Here is a tiny trained network, its code and every weight. The questions are about switching its units off for an input and a class, where a switched-off unit gives its printed mean instead of its output.

import numpy as np


def w(rows, s, z=0):
    codes = np.array(rows[::2]) - 128.0
    scale = np.full(codes.shape[1], s)
    scale[-1] = z or s
    return codes * scale


def f(y):
    return np.maximum(y, 0)


def log_softmax(a):
    a = a - a.max(-1, keepdims=True)
    return a - np.log(np.exp(a).sum(-1, keepdims=True))


def net(x, mask):
    res = np.array(x, float).reshape(1, 3) / 4 @ E
    y = f(res @ A[0][:, :-1].T + A[0][:, -1])
    res = res + np.where(mask, y, B[0][:, -1]) @ B[0][:, :-1]
    return log_softmax(res[-1] @ U[:, :-1].T + U[:, -1])


A, B = {}, {}
E = w([
[76,116,213,136,104,195,123],'x0',
[217,173,105,63,73,197,101],'x1',
[93,164,191,57,99,36,248],'x2',
],0.013)
A[0] = w([
[130,166,149,81,38,101,188,119],'neuron 1',
[123,64,27,153,206,45,161,136],'neuron 2',
[62,119,155,144,176,52,158,253],'neuron 3',
[167,150,54,73,101,177,32,221],'neuron 4',
[24,133,180,117,103,123,133,82],'neuron 5',
[100,146,199,53,69,132,177,181],'neuron 6',
[156,13,165,253,192,217,109,197],'neuron 7',
],0.011,0.0044)
B[0] = w([
[104,154,232,138,141,193,144,229],'neuron 1',
[75,158,55,101,129,54,140,224],'neuron 2',
[70,71,117,155,107,109,217,246],'neuron 3',
[194,201,82,63,122,144,44,254],'neuron 4',
[137,119,129,114,119,121,169,204],'neuron 5',
[145,106,227,144,98,217,163,249],'neuron 6',
[10,108,95,172,64,117,55,242],'neuron 7',
],0.013,0.015)
U = w([
[147,168,182,69,166,175,146,50],'0',
[64,79,54,115,170,6,156,218],'1',
[65,153,102,149,124,195,2,78],'2',
[141,180,60,62,163,70,117,132],'3',
[69,111,206,149,140,187,211,188],'4',
[236,231,114,60,155,168,98,187],'5',
[149,95,123,101,219,128,165,4],'6',
],0.011,0.003)

Each question gives the input, the list of numbers given to net, and the class t.
The units are the neurons (one row each of A and B). Each row of codes is followed by its name. A weight is (code - 128) times the scale printed after its matrix; where a second scale follows, it is the last column's (A, B and U).
mask holds one flag per neuron, in row order. A switched-off neuron (its flag False) gives its mean, the last column of its row in B, instead of its output. The means were averaged over made-up inputs and are rounded, as every weight is.
A unit's drop is (log p(t) with every unit on - log p(t) with that unit switched off) / (log p(t) with every unit on - log p(t) with every unit switched off).
The circuit of an input: a set's keep is (log p(t) with only the set's units on - log p(t) with every unit switched off) / (log p(t) with every unit on - log p(t) with every unit switched off). Starting from all 7 units, units are removed one at a time, each time the one whose removal leaves the highest keep (on an exact tie, the one counted first), for as long as the keep stays at least 0.8.
circuit, biggest first: the units of the circuit, biggest drop first
unit that matters most: the unit with the biggest drop
top k neurons: the k neurons with the biggest drops, biggest first
drop when u is switched off: that unit's drop, to one decimal
input [8,-7,-2], class 1: circuit, biggest first : neuron 6; neuron 1
input [7,-5,-3], class 2: circuit, biggest first : neuron 7
input [7,-7,-1], class 1: circuit, biggest first : neuron 1; neuron 6
input [-3,8,6], class 0: top 3 neurons : neuron 3; neuron 1; neuron 7
input [-6,7,6], class 0: top 3 neurons : neuron 1; neuron 6; neuron 3
input [6,-7,-3], class 1: circuit, biggest first : neuron 6; neuron 1
input [-6,5,-8], class 5: top 2 neurons : neuron 4; neuron 3
input [8,6,1], class 0: top 3 neurons : neuron 3; neuron 7; neuron 4
input [-8,-2,8], class 4: top 2 neurons : neuron 1; neuron 6
input [0,-8,4], class 1: top 2 neurons : neuron 2; neuron 1
input [-5,-7,-8], class 1: top 3 neurons : neuron 2; neuron 6; neuron 1
input [-4,-1,0], class 1: drop when neuron 4 is switched off : 0.2
input [0,-6,-5], class 1: drop when neuron 2 is switched off : 0.2
input [3,5,0], class 5: unit that matters most : neuron 7
input [-7,4,-1], class 5: drop when neuron 3 is switched off : 0.1
input [-7,3,7], class 4: drop when neuron 6 is switched off : 0.0
